Below are the code and all the weights of a small trained network. Each question names an input and a class and asks about switching units off, where a switched-off unit gives its printed mean instead of its output.

import numpy as np


def w(rows, s, z=0):
    codes = np.array(rows[::2]) - 128.0
    scale = np.full(codes.shape[1], s)
    scale[-1] = z or s
    return codes * scale


def f(y):
    return y / 2 * (1 + np.tanh(0.7978845608 * (y + 0.044715 * y**3)))


def log_softmax(a):
    a = a - a.max(-1, keepdims=True)
    return a - np.log(np.exp(a).sum(-1, keepdims=True))


def net(x, mask):
    res = np.array(x, float).reshape(1, 7) / 4 @ E
    y = f(res @ A[0][:, :-1].T + A[0][:, -1])
    res = res + np.where(mask, y, B[0][:, -1]) @ B[0][:, :-1]
    return log_softmax(res[-1] @ U[:, :-1].T + U[:, -1])


A, B = {}, {}
E = w([
[113,124,130,137,144,119,128,118,158,133],'x0',
[141,120,182,103,152,61,2,127,75,147],'x1',
[150,75,116,194,148,58,164,166,94,196],'x2',
[82,70,156,50,177,161,143,182,93,147],'x3',
[132,132,156,198,109,188,78,213,147,153],'x4',
[57,129,150,176,64,85,143,149,93,83],'x5',
[148,125,106,133,192,90,130,165,144,49],'x6',
],0.0095)
A[0] = w([
[139,168,158,106,118,186,67,100,179,99,100],'N1',
[151,156,158,126,168,94,81,97,125,182,58],'N2',
[62,133,119,61,171,108,159,140,98,146,104],'N3',
[120,132,153,76,123,99,63,165,111,157,108],'N4',
[179,116,115,161,133,82,174,131,98,194,152],'N5',
[16,168,158,179,85,73,148,150,98,86,192],'N6',
[115,196,139,75,147,143,110,124,139,68,99],'N7',
[168,102,91,168,170,87,166,151,111,182,155],'N8',
[118,150,143,114,151,74,83,118,89,129,61],'N9',
[178,89,150,141,132,129,50,144,87,95,158],'N10',
[142,129,143,116,151,115,210,73,84,113,147],'N11',
[75,92,99,140,155,79,117,131,188,142,253],'N12',
[125,173,147,94,108,167,130,110,167,87,131],'N13',
[238,146,86,93,194,151,128,110,178,177,197],'N14',
[83,172,181,138,109,146,132,51,98,226,98],'N15',
[178,162,88,148,194,103,133,220,117,23,126],'N16',
[204,136,121,121,167,169,127,106,115,131,70],'N17',
[184,254,154,163,113,59,93,94,163,155,47],'N18',
[146,110,135,129,198,71,127,168,169,38,132],'N19',
[151,78,104,95,83,139,239,133,142,108,62],'N20',
[121,194,78,100,122,48,154,52,112,137,81],'N21',
[136,179,53,198,106,146,44,174,159,141,85],'N22',
[29,39,178,64,138,121,118,160,159,127,97],'N23',
[132,122,200,104,114,79,75,98,136,133,78],'N24',
[110,158,120,133,134,150,206,114,201,136,73],'N25',
[136,149,70,179,132,166,211,152,128,148,100],'N26',
[121,152,136,109,124,118,202,149,190,147,76],'N27',
[117,132,104,179,138,216,135,189,142,122,72],'N28',
[182,110,151,214,141,137,129,214,123,186,124],'N29',
[108,107,43,69,110,125,126,17,66,189,179],'N30',
[219,129,98,127,162,212,98,153,160,211,117],'N31',
[91,177,179,191,141,204,104,209,123,162,143],'N32',
[111,135,112,92,107,176,94,102,127,67,122],'N33',
[95,130,171,134,169,94,74,95,121,131,78],'N34',
[124,178,182,124,110,212,57,185,204,94,102],'N35',
[128,122,101,127,153,92,94,112,96,157,98],'N36',
[107,124,146,145,169,108,96,88,104,134,91],'N37',
[97,56,149,67,113,161,144,180,131,147,61],'N38',
[186,165,136,169,96,76,132,59,165,110,76],'N39',
[102,105,161,148,59,159,121,121,125,211,227],'N40',
[157,167,105,196,73,112,125,78,147,118,126],'N41',
],0.0082,0.0034)
B[0] = w([
[69,60,152,119,107,102,98,110,107,121,201],'N1',
[88,145,106,116,124,160,79,216,117,129,171],'N2',
[191,86,156,117,169,141,165,107,126,119,190],'N3',
[145,174,48,133,129,128,126,131,119,169,193],'N4',
[56,64,134,101,93,105,113,102,90,125,199],'N5',
[89,162,172,169,187,195,75,182,93,1,254],'N6',
[105,82,144,145,67,106,119,79,103,148,184],'N7',
[35,60,135,98,80,109,112,72,86,121,206],'N8',
[127,144,85,130,104,194,77,184,210,140,172],'N9',
[109,195,51,119,134,132,163,141,188,147,198],'N10',
[162,161,99,108,135,76,63,126,187,105,192],'N11',
[117,139,120,118,146,132,90,31,109,108,186],'N12',
[96,92,106,105,121,86,70,102,67,174,186],'N13',
[69,137,205,180,153,166,76,163,96,27,237],'N14',
[148,172,169,181,65,169,171,77,194,172,189],'N15',
[129,196,188,192,57,175,226,71,162,218,225],'N16',
[95,129,162,178,85,156,118,167,99,98,154],'N17',
[187,93,125,134,176,144,169,183,37,213,208],'N18',
[128,176,164,165,70,193,189,39,193,198,214],'N19',
[126,153,76,117,137,138,64,197,189,142,202],'N20',
[239,130,134,58,156,68,150,126,122,91,206],'N21',
[175,76,108,49,199,115,181,128,161,129,192],'N22',
[180,95,152,91,188,144,165,178,63,172,222],'N23',
[130,158,86,133,107,185,75,161,171,132,181],'N24',
[103,140,95,99,112,180,73,209,147,152,188],'N25',
[119,143,44,138,108,109,57,167,114,182,205],'N26',
[138,139,82,96,98,104,72,169,133,171,161],'N27',
[170,153,77,51,134,122,95,143,171,138,190],'N28',
[111,73,131,51,110,47,102,58,159,103,217],'N29',
[153,184,150,144,113,116,157,84,163,65,229],'N30',
[137,149,180,188,148,156,102,138,142,62,214],'N31',
[189,170,139,87,179,73,140,90,178,71,233],'N32',
[73,63,108,118,124,77,80,96,82,194,183],'N33',
[147,162,74,115,100,128,80,187,159,162,170],'N34',
[134,75,106,105,113,37,130,44,127,136,234],'N35',
[103,135,120,102,50,156,75,138,178,114,157],'N36',
[146,133,88,131,104,111,95,143,142,125,149],'N37',
[158,111,164,83,152,170,185,146,80,189,193],'N38',
[135,95,163,68,180,150,170,153,40,171,202],'N39',
[118,211,175,142,124,130,174,89,186,117,219],'N40',
[163,113,168,101,223,162,127,165,47,199,212],'N41',
],0.0064,0.0073)
U = w([
[145,142,25,119,90,149,68,222,168,183,91],'0',
[202,66,162,97,217,166,185,176,58,208,86],'1',
[210,118,131,73,141,35,143,92,190,59,142],'2',
[45,36,141,117,66,62,91,78,97,155,84],'3',
[142,176,179,211,59,190,198,67,181,188,95],'4',
[93,138,185,200,171,176,93,178,103,2,99],'5',
[124,132,125,135,155,131,120,109,130,133,249],'6',
],0.01,0.011)

Each question gives the input, the list of numbers given to net, and the class t.
The units are the neurons (one row each of A and B). Each row of codes is followed by its name. A weight is (code - 128) times the scale printed after its matrix; where a second scale follows, it is the last column's (A, B and U).
mask holds one flag per neuron, in row order. A switched-off neuron (its flag False) gives its mean, the last column of its row in B, instead of its output. The means were averaged over made-up inputs and are rounded, as every weight is.
A unit's drop is (log p(t) with every unit on - log p(t) with that unit switched off) / (log p(t) with every unit on - log p(t) with every unit switched off).
The circuit of an input: a set's keep is (log p(t) with only the set's units on - log p(t) with every unit switched off) / (log p(t) with every unit on - log p(t) with every unit switched off). Starting from the 12 units with the biggest drops (on a tie, the unit counted first), units are removed one at a time, each time the one whose removal leaves the highest keep (on an exact tie, the one counted first), for as long as the keep stays at least 0.8.
units of the circuit, in order: the units of the circuit, biggest drop first
unit that matters most: the unit with the biggest drop
k most important neurons: the k neurons with the biggest drops, biggest first
input [-1,6,5,-7,8,1,7], class 2: 2 most important neurons -> [N29, N22]
input [-1,-6,7,-5,3,-7,2], class 3: unit that matters most -> N8
input [-5,-6,-3,-2,7,-4,2], class 2: units of the circuit, in order -> [N35, N32]
input [3,-1,-6,-2,5,-8,-2], class 5: 2 most important neurons -> [N14, N31]
input [0,-5,-4,6,-3,-6,7], class 4: units of the circuit, in order -> [N16, N19]
input [-7,-7,-5,-1,-5,2,-6], class 0: units of the circuit, in order -> [N20, N25]
input [4,3,-1,6,2,-4,-7], class 4: 2 most important neurons -> [N15, N40]
input [2,5,5,-1,7,6,4], class 2: units of the circuit, in order -> [N29, N32]
input [4,-7,7,7,-7,-5,2], class 0: 2 most important neurons -> [N20, N26]
input [0,-6,5,-7,2,-1,1], class 1: 3 most important neurons -> [N41, N39, N22]
input [-4,-3,8,-1,7,-6,5], class 3: units of the circuit, in order -> [N8, N29]
input [0,0,8,-7,5,5,-6], class 3: 2 most important neurons -> [N29, N5]
input [-2,7,-8,1,-4,-4,-8], class 3: 2 most important neurons -> [N1, N33]
input [-1,1,-2,-3,6,5,-3], class 2: units of the circuit, in order -> [N32, N22]
input [-1,1,3,-5,5,-7,-2], class 5: unit that matters most -> N14
input [-5,-4,4,-7,1,1,8], class 4: 3 most important neurons -> [N16, N19, N23]
input [1,-3,-4,2,2,6,-5], class 5: 2 most important neurons -> [N6, N16]
input [2,-6,0,-2,-5,-3,2], class 0: 3 most important neurons -> [N25, N20, N26]
input [3,-3,-6,2,6,-1,-5], class 2: units of the circuit, in order -> [N32, N35]
input [-3,-2,-6,-1,1,-8,-3], class 5: units of the circuit, in order -> [N14]
input [3,-3,-7,-8,-1,4,0], class 1: units of the circuit, in order -> [N41, N39]
input [-2,2,6,0,-3,-7,1], class 5: units of the circuit, in order -> [N14, N31]
input [1,3,-5,-7,-6,2,-2], class 1: units of the circuit, in order -> [N18, N39]
input [3,-1,3,-2,0,2,2], class 3: units of the circuit, in order -> [N32, N30, N8]
input [6,-3,2,1,-5,0,6], class 4: units of the circuit, in order -> [N19, N16]
